How the states are linked:
k: Z67->Z552, Z321->Z471, Z715->Z798, Z160->Z203, Z582->Z630, Z55->Z388, Z238->Z928, Z760->Z669, Z459->Z712, Z471->Z321, Z858->Z94, Z928->Z238, Z893->Z733, Z851->Z646, Z246->Z316, Z125->Z822, Z646->Z851, Z203->Z160, Z562->Z831, Z427->Z52, Z598->Z802, Z426->Z260, Z41->Z912, Z691->Z350, Z585->Z949, Z388->Z55, Z552->Z67, Z882->Z615, Z316->Z246, Z802->Z598, Z852->Z804, Z949->Z585, Z350->Z691, Z798->Z715, Z925->Z434, Z96->Z243, Z430->Z12, Z277->Z370, Z243->Z96, Z482->Z325, Z285->Z644, Z804->Z852, Z669->Z760, Z52->Z427, Z12->Z430, Z912->Z41, Z878->Z170, Z260->Z426, Z835->Z19, Z822->Z125, Z712->Z459, Z170->Z878, Z831->Z562, Z733->Z893, Z875->Z177, Z94->Z858, Z615->Z882, Z434->Z925, Z370->Z277, Z644->Z285, Z325->Z482, Z177->Z875, Z19->Z835, Z630->Z582
h: Z67->Z691, Z321->Z875, Z715->Z52, Z160->Z94, Z582->Z712, Z55->Z285, Z238->Z804, Z760->Z41, Z459->Z630, Z471->Z177, Z858->Z203, Z928->Z852, Z893->Z370, Z851->Z96, Z246->Z170, Z125->Z426, Z646->Z243, Z203->Z858, Z562->Z325, Z427->Z798, Z598->Z882, Z426->Z125, Z41->Z760, Z691->Z67, Z585->Z19, Z388->Z644, Z552->Z350, Z882->Z598, Z316->Z878, Z802->Z615, Z852->Z928, Z949->Z835, Z350->Z552, Z798->Z427, Z925->Z12, Z96->Z851, Z430->Z434, Z277->Z733, Z243->Z646, Z482->Z831, Z285->Z55, Z804->Z238, Z669->Z912, Z52->Z715, Z12->Z925, Z912->Z669, Z878->Z316, Z260->Z822, Z835->Z949, Z822->Z260, Z712->Z582, Z170->Z246, Z831->Z482, Z733->Z277, Z875->Z321, Z94->Z160, Z615->Z802, Z434->Z430, Z370->Z893, Z644->Z388, Z325->Z562, Z177->Z471, Z19->Z585, Z630->Z459
e: Z67->Z277, Z321->Z715, Z715->Z321, Z160->Z760, Z582->Z125, Z55->Z430, Z238->Z831, Z760->Z160, Z459->Z260, Z471->Z798, Z858->Z912, Z928->Z562, Z893->Z350, Z851->Z882, Z246->Z19, Z125->Z582, Z646->Z615, Z203->Z669, Z562->Z928, Z427->Z177, Z598->Z96, Z426->Z712, Z41->Z94, Z691->Z733, Z585->Z170, Z388->Z12, Z552->Z370, Z882->Z851, Z316->Z835, Z802->Z243, Z852->Z325, Z949->Z878, Z350->Z893, Z798->Z471, Z925->Z644, Z96->Z598, Z430->Z55, Z277->Z67, Z243->Z802, Z482->Z804, Z285->Z434, Z804->Z482, Z669->Z203, Z52->Z875, Z12->Z388, Z912->Z858, Z878->Z949, Z260->Z459, Z835->Z316, Z822->Z630, Z712->Z426, Z170->Z585, Z831->Z238, Z733->Z691, Z875->Z52, Z94->Z41, Z615->Z646, Z434->Z285, Z370->Z552, Z644->Z925, Z325->Z852, Z177->Z427, Z19->Z246, Z630->Z822
q: Z67->Z430, Z321->Z615, Z715->Z646, Z160->Z585, Z582->Z482, Z55->Z277, Z238->Z426, Z760->Z170, Z459->Z562, Z471->Z882, Z858->Z835, Z928->Z260, Z893->Z644, Z851->Z798, Z246->Z41, Z125->Z804, Z646->Z715, Z203->Z949, Z562->Z459, Z427->Z96, Z598->Z177, Z426->Z238, Z41->Z246, Z691->Z434, Z585->Z160, Z388->Z370, Z552->Z12, Z882->Z471, Z316->Z912, Z802->Z875, Z852->Z822, Z949->Z203, Z350->Z925, Z798->Z851, Z925->Z350, Z96->Z427, Z430->Z67, Z277->Z55, Z243->Z52, Z482->Z582, Z285->Z733, Z804->Z125, Z669->Z878, Z52->Z243, Z12->Z552, Z912->Z316, Z878->Z669, Z260->Z928, Z835->Z858, Z822->Z852, Z712->Z831, Z170->Z760, Z831->Z712, Z733->Z285, Z875->Z802, Z94->Z19, Z615->Z321, Z434->Z691, Z370->Z388, Z644->Z893, Z325->Z630, Z177->Z598, Z19->Z94, Z630->Z325
g: Z67->Z243, Z321->Z285, Z715->Z434, Z160->Z712, Z582->Z94, Z55->Z875, Z238->Z170, Z760->Z426, Z459->Z203, Z471->Z644, Z858->Z630, Z928->Z878, Z893->Z882, Z851->Z350, Z246->Z804, Z125->Z41, Z646->Z691, Z203->Z459, Z562->Z949, Z427->Z12, Z598->Z370, Z426->Z760, Z41->Z125, Z691->Z646, Z585->Z831, Z388->Z177, Z552->Z96, Z882->Z893, Z316->Z852, Z802->Z277, Z852->Z316, Z949->Z562, Z350->Z851, Z798->Z925, Z925->Z798, Z96->Z552, Z430->Z52, Z277->Z802, Z243->Z67, Z482->Z19, Z285->Z321, Z804->Z246, Z669->Z260, Z52->Z430, Z12->Z427, Z912->Z822, Z878->Z928, Z260->Z669, Z835->Z325, Z822->Z912, Z712->Z160, Z170->Z238, Z831->Z585, Z733->Z615, Z875->Z55, Z94->Z582, Z615->Z733, Z434->Z715, Z370->Z598, Z644->Z471, Z325->Z835, Z177->Z388, Z19->Z482, Z630->Z858
u: Z67->Z585, Z321->Z125, Z715->Z582, Z160->Z430, Z582->Z715, Z55->Z760, Z238->Z802, Z760->Z55, Z459->Z427, Z471->Z822, Z858->Z925, Z928->Z598, Z893->Z316, Z851->Z325, Z246->Z733, Z125->Z321, Z646->Z482, Z203->Z12, Z562->Z96, Z427->Z459, Z598->Z928, Z426->Z875, Z41->Z285, Z691->Z19, Z585->Z67, Z388->Z669, Z552->Z949, Z882->Z852, Z316->Z893, Z802->Z238, Z852->Z882, Z949->Z552, Z350->Z835, Z798->Z630, Z925->Z858, Z96->Z562, Z430->Z160, Z277->Z170, Z243->Z831, Z482->Z646, Z285->Z41, Z804->Z615, Z669->Z388, Z52->Z712, Z12->Z203, Z912->Z644, Z878->Z370, Z260->Z177, Z835->Z350, Z822->Z471, Z712->Z52, Z170->Z277, Z831->Z243, Z733->Z246, Z875->Z426, Z94->Z434, Z615->Z804, Z434->Z94, Z370->Z878, Z644->Z912, Z325->Z851, Z177->Z260, Z19->Z691, Z630->Z798

In the rows, 150 stands for zero.

The rows follow the links: the fewer symbols apart two states are, the more alike their rows tend to be.

Known rows, each with its state:
[235,165,234,146,126,128,120,189,198,104,23,225,90,181,231,167,198,173,205,205,94,175,201,213,220,175,155,225,215,80,88,79,110,197,229,69,196,86,236,91,101,214,222,194,240]
state: Z67
[247,110,188,135,123,166,194,205,201,222,27,240,62,196,79,120,194,168,204,236,80,193,113,109,115,168,170,231,237,221,209,226,118,182,219,104,123,95,213,211,88,204,191,163,95]
state: Z434
[220,175,107,64,173,163,199,113,125,108,30,221,53,107,221,118,205,132,106,198,68,126,107,196,202,241,147,234,97,201,194,70,45,124,189,183,117,98,70,119,85,96,215,182,238]
state: Z760
[215,105,85,224,98,119,117,114,172,192,258,219,235,112,99,184,212,179,96,230,215,169,178,100,91,182,164,94,70,76,111,222,181,186,231,227,203,100,86,170,200,182,64,196,58]
state: Z893
[53,117,64,151,118,165,218,116,179,221,35,94,44,119,99,143,99,193,102,57,71,172,97,118,66,71,182,218,86,192,191,230,36,177,122,245,105,218,77,194,84,177,204,109,97]
state: Z321
[69,91,186,247,129,168,208,195,200,228,258,92,237,172,87,111,122,202,208,94,220,181,112,90,98,55,178,91,227,187,196,221,232,177,131,135,105,213,208,208,223,208,83,106,50]
state: Z798
[216,109,99,51,183,155,209,105,91,183,27,222,66,122,95,109,210,117,97,228,82,136,122,112,97,250,136,208,111,193,189,209,57,100,202,219,112,114,87,213,70,86,209,176,118]
state: Z41
[226,191,228,249,111,141,91,184,191,101,247,220,239,195,207,197,200,208,191,233,239,162,177,201,192,164,179,69,188,99,104,76,235,178,217,72,199,98,217,87,227,221,124,204,179]
state: Z552
[66,112,69,181,161,123,98,117,105,197,278,66,219,115,72,161,90,127,123,84,225,134,216,108,84,127,133,68,70,92,91,243,175,131,72,226,179,214,72,178,202,95,73,91,47]
state: Z852
[62,186,217,68,166,128,104,183,131,101,49,96,72,179,218,190,93,135,184,55,75,142,194,175,198,115,144,226,215,81,98,76,133,117,72,74,175,211,225,73,76,129,218,120,248]
state: Z831
[61,186,118,242,125,174,193,112,182,69,273,91,234,122,240,118,87,190,103,84,218,173,115,183,210,62,175,66,84,197,211,64,173,192,96,177,113,212,90,125,237,172,86,119,211]
state: Z177
[65,119,90,79,179,123,88,103,117,193,16,91,59,114,64,187,93,106,112,55,91,131,179,113,97,118,123,234,70,117,93,213,48,94,77,252,175,220,91,165,73,85,212,129,89]
state: Z804
[84,128,195,221,101,138,93,185,193,231,276,93,243,206,85,200,95,187,204,94,235,162,188,103,101,69,191,89,206,92,109,229,266,171,108,136,202,202,218,159,224,206,77,121,53]
state: Z851

Each walk starts at a row. The symbols on each line, taken left to right, move it on to the next state.
Answer with the state's row; about right is enough.
start [238,109,86,161,118,167,208,100,188,198,39,212,51,112,83,108,216,171,103,205,86,178,121,116,98,193,154,232,80,211,197,223,30,196,241,246,110,89,68,235,90,158,186,203,103]
u k k h k u -> [225,197,117,244,119,172,207,110,182,94,288,238,242,101,223,114,196,183,107,255,226,156,110,212,202,169,171,75,77,213,205,78,189,197,240,173,100,98,98,139,228,176,97,201,190]
u q g h u -> [59,108,84,234,122,114,106,89,182,201,289,78,239,121,66,183,100,201,89,93,220,178,184,89,89,67,171,76,69,97,121,199,180,187,109,213,206,209,105,179,240,176,72,113,75]
start [229,127,207,168,191,118,95,196,104,229,285,232,229,182,61,192,192,124,205,233,222,129,193,122,95,249,125,92,210,93,98,229,271,112,189,116,204,95,217,192,217,114,70,178,62]
h u g e -> [66,206,96,233,110,145,109,106,206,84,277,74,229,98,239,175,87,193,95,81,211,188,197,189,205,85,174,86,62,110,106,85,165,188,123,169,190,200,86,83,224,162,91,112,199]
u e h e e -> [59,117,188,141,183,115,107,206,128,209,283,73,232,174,64,190,95,132,193,97,241,103,199,95,106,114,146,79,195,100,88,209,271,116,75,147,184,199,212,157,214,146,90,108,75]
start [81,181,231,142,117,172,192,203,202,86,26,83,49,196,229,108,99,176,208,67,88,183,122,196,211,61,169,246,229,210,204,74,102,194,105,73,114,194,201,117,92,207,234,94,242]
q h e q e q -> [61,110,184,130,105,113,105,194,187,222,14,78,71,199,75,182,95,175,198,48,86,179,202,97,98,70,174,239,221,85,83,229,127,198,117,115,188,205,238,170,94,224,197,106,68]
k g e u q u -> [242,113,75,237,139,176,178,106,188,204,288,222,221,98,68,137,187,195,94,260,236,170,109,123,84,179,166,87,112,185,190,215,184,200,219,258,107,95,78,208,208,161,91,195,67]
start [56,103,188,87,191,173,199,213,127,195,30,76,67,186,77,118,100,108,208,69,78,117,102,111,85,132,138,231,248,240,197,206,109,109,68,114,91,225,237,208,85,125,211,129,95]
k e u u g h -> [242,189,113,166,181,188,206,116,94,86,273,232,236,111,227,115,212,128,106,241,223,118,109,198,210,241,139,67,95,220,188,59,181,112,194,189,84,88,93,113,201,92,106,183,209]
u e h e e -> [212,109,204,227,110,174,188,207,194,202,275,213,250,191,93,140,193,184,202,222,219,179,122,86,112,172,152,76,219,215,204,201,262,205,212,139,90,84,218,182,207,226,86,215,86]
start [63,129,199,60,172,128,95,196,113,223,18,73,66,177,72,189,99,106,201,74,76,112,196,101,83,114,119,220,208,78,111,230,126,106,71,127,179,208,205,172,82,136,210,129,93]
e k k g u -> [232,106,89,147,107,125,110,97,205,195,15,207,58,107,76,162,196,156,112,207,76,178,189,106,91,191,159,214,64,95,100,215,55,209,241,238,191,97,87,177,88,172,195,193,107]
h k e g -> [82,180,209,220,105,112,81,183,194,103,276,89,216,198,223,193,106,175,194,92,229,165,165,193,209,44,167,72,203,105,95,85,269,202,128,75,175,205,206,94,206,199,111,120,196]
start [230,97,181,62,180,171,211,188,99,215,15,204,67,185,71,133,186,126,180,218,67,119,103,104,90,235,125,224,257,208,185,234,113,107,165,114,124,105,205,220,78,129,206,197,100]
e e k h -> [227,190,224,175,173,187,189,189,104,120,266,219,232,186,210,117,207,125,174,230,222,120,116,197,206,227,130,65,208,214,199,79,251,117,190,69,98,103,229,133,193,134,89,187,203]
g k g g g -> [214,194,216,61,196,203,202,198,109,104,35,239,54,189,231,139,198,103,200,202,66,140,116,185,199,224,131,223,218,205,197,95,125,91,199,68,118,82,211,131,83,126,203,169,253]
start [240,125,81,181,169,115,90,95,124,169,269,226,228,106,91,185,198,130,105,243,220,131,192,103,90,226,138,82,76,84,101,210,183,89,201,244,187,83,84,165,197,97,86,205,62]
h g e q e h u -> [70,107,92,243,136,192,207,100,178,207,253,76,239,109,87,128,117,197,98,110,233,180,113,113,108,74,166,86,93,210,201,227,185,189,123,244,133,197,76,206,230,169,71,103,63]
h g e k g u -> [48,179,219,71,186,182,201,207,99,86,49,86,84,177,205,116,98,119,214,56,83,125,107,190,194,114,143,227,212,209,209,83,123,105,68,51,118,200,211,109,80,135,216,114,247]
start [63,103,197,179,178,171,195,199,113,215,292,75,243,202,69,101,102,130,188,69,232,116,109,112,94,126,131,95,220,213,196,247,262,107,82,126,107,191,215,213,215,115,77,120,48]
q h q u k h -> [66,116,203,135,126,174,189,191,191,205,19,96,64,185,79,115,101,170,210,56,73,177,96,97,76,70,160,237,229,209,185,243,108,191,102,115,108,198,210,235,78,198,201,114,107]
k k e g e q k k -> [243,102,192,119,110,116,96,183,226,207,24,233,74,211,60,171,203,173,196,237,68,169,215,112,92,190,171,226,226,78,99,235,119,185,235,117,191,88,224,182,106,205,186,185,112]
start [237,102,97,64,178,124,84,100,116,212,16,227,67,95,67,172,209,126,103,188,82,135,188,103,86,234,124,245,79,86,98,229,56,113,201,235,184,108,94,190,66,70,225,198,113]
u g q g h q h g -> [67,110,90,146,112,113,73,110,200,183,15,81,48,110,73,175,108,156,102,50,70,183,193,114,91,59,154,227,95,106,105,232,42,207,117,240,196,208,65,179,101,159,190,113,97]
q q u q e e h -> [71,193,110,48,167,164,198,118,103,97,46,76,46,93,232,130,110,109,110,59,60,131,128,183,189,123,142,221,81,205,201,83,61,140,84,204,137,223,93,143,85,89,216,108,251]
